Here is a tiny trained network, its code and every weight. The questions are about switching its units off for an input and a class, where a switched-off unit gives its printed mean instead of its output.

import numpy as np


def w(rows, s, z=0):
    codes = np.array(rows[::2]) - 128.0
    scale = np.full(codes.shape[1], s)
    scale[-1] = z or s
    return codes * scale


def f(y):
    return y / 2 * (1 + np.tanh(0.7978845608 * (y + 0.044715 * y**3)))


def log_softmax(a):
    a = a - a.max(-1, keepdims=True)
    return a - np.log(np.exp(a).sum(-1, keepdims=True))


def net(x, mask):
    res = np.array(x, float).reshape(1, 3) / 4 @ E
    y = f(res @ A[0][:, :-1].T + A[0][:, -1])
    res = res + np.where(mask, y, B[0][:, -1]) @ B[0][:, :-1]
    return log_softmax(res[-1] @ U[:, :-1].T + U[:, -1])


A, B = {}, {}
E = w([
[236,80,230,1,131,7,137,124],'x0',
[215,30,109,119,36,229,168,73],'x1',
[174,218,74,115,114,129,229,249],'x2',
],0.0098)
A[0] = w([
[21,207,95,229,85,142,143,121,161],'n1',
[158,200,61,76,91,137,253,199,75],'n2',
[70,153,167,130,170,78,96,187,73],'n3',
[99,117,51,220,110,226,85,144,173],'n4',
[81,162,137,138,185,51,86,180,46],'n5',
[155,39,144,127,84,171,188,59,4],'n6',
[111,164,148,134,208,86,126,132,64],'n7',
[231,64,97,109,61,220,153,118,4],'n8',
[91,72,161,126,128,124,2,78,109],'n9',
[163,182,68,106,113,89,220,207,72],'n10',
[205,104,175,64,144,58,111,174,168],'n11',
[78,84,198,124,121,146,14,25,63],'n12',
[149,114,160,98,90,72,119,168,144],'n13',
[100,152,128,139,172,79,9,129,99],'n14',
[190,198,120,114,106,134,200,220,78],'n15',
[164,129,187,6,77,46,100,109,163],'n16',
[215,90,197,45,146,107,134,172,155],'n17',
[83,145,121,106,203,69,118,186,55],'n18',
],0.0099,0.0021)
B[0] = w([
[73,123,254,196,153,96,140,160,248],'n1',
[142,166,138,33,121,172,41,84,225],'n2',
[141,96,64,132,35,109,198,68,191],'n3',
[47,119,224,220,186,73,138,182,251],'n4',
[213,82,117,127,82,62,182,81,202],'n5',
[213,107,119,127,115,144,221,59,196],'n6',
[181,73,126,122,80,89,196,103,176],'n7',
[225,17,89,153,53,87,222,102,210],'n8',
[164,219,101,91,169,183,13,100,213],'n9',
[179,141,163,74,139,215,63,100,213],'n10',
[94,99,182,162,211,134,133,212,205],'n11',
[130,200,114,53,126,201,38,69,233],'n12',
[110,93,145,186,160,163,118,164,167],'n13',
[209,117,64,129,74,103,133,81,190],'n14',
[141,189,116,79,151,175,45,78,209],'n15',
[28,145,158,177,208,91,142,185,215],'n16',
[82,105,180,182,157,121,140,207,206],'n17',
[180,77,98,150,68,87,165,72,192],'n18',
],0.0087,0.017)
U = w([
[27,123,188,184,181,117,153,205,251],'0',
[144,200,114,24,134,206,34,92,116],'1',
[193,76,90,118,42,105,253,94,10],'2',
],0.015,0.0018)

Each question gives the input, the list of numbers given to net, and the class t.
The units are the neurons (one row each of A and B). Each row of codes is followed by its name. A weight is (code - 128) times the scale printed after its matrix; where a second scale follows, it is the last column's (A, B and U).
mask holds one flag per neuron, in row order. A switched-off neuron (its flag False) gives its mean, the last column of its row in B, instead of its output. The means were averaged over made-up inputs and are rounded, as every weight is.
A unit's drop is (log p(t) with every unit on - log p(t) with that unit switched off) / (log p(t) with every unit on - log p(t) with every unit switched off).
The circuit of an input: a set's keep is (log p(t) with only the set's units on - log p(t) with every unit switched off) / (log p(t) with every unit on - log p(t) with every unit switched off). Starting from the 12 units with the biggest drops (on a tie, the unit counted first), units are removed one at a time, each time the one whose removal leaves the highest keep (on an exact tie, the one counted first), for as long as the keep stays at least 0.8.
circuit, biggest first: the units of the circuit, biggest drop first
most important unit: the unit with the biggest drop
k most important neurons: the k neurons with the biggest drops, biggest first
drop when u is switched off: that unit's drop, to one decimal
input [-7,-8,8], class 1: circuit, biggest first	n10
input [5,0,-5], class 0: 2 most important neurons	n16, n17
input [-1,6,6], class 1: 3 most important neurons	n2, n15, n10
input [3,-1,-3], class 0: 2 most important neurons	n2, n16
input [-7,5,8], class 1: 4 most important neurons	n2, n15, n10, n16
input [6,-8,-1], class 2: 2 most important neurons	n5, n3
input [8,7,0], class 0: 2 most important neurons	n16, n17
input [6,-8,7], class 2: 2 most important neurons	n5, n18
input [-7,2,8], class 1: 2 most important neurons	n2, n15
input [7,7,-7], class 0: 4 most important neurons	n16, n17, n11, n2
input [1,-2,-2], class 1: 3 most important neurons	n8, n4, n1
input [1,-6,-8], class 1: 2 most important neurons	n9, n12
input [5,8,8], class 1: 2 most important neurons	n2, n15
input [5,-6,-2], class 2: circuit, biggest first	n5
input [-7,4,8], class 1: 4 most important neurons	n2, n15, n10, n16
input [8,4,-7], class 0: drop when n17 is switched off	0.4
input [-4,0,6], class 1: drop when n2 is switched off	0.4
input [-3,-8,-7], class 2: drop when n5 is switched off	0.4
input [4,-7,-4], class 2: drop when n16 is switched off	0.0
input [-6,5,0], class 0: most important unit	n4
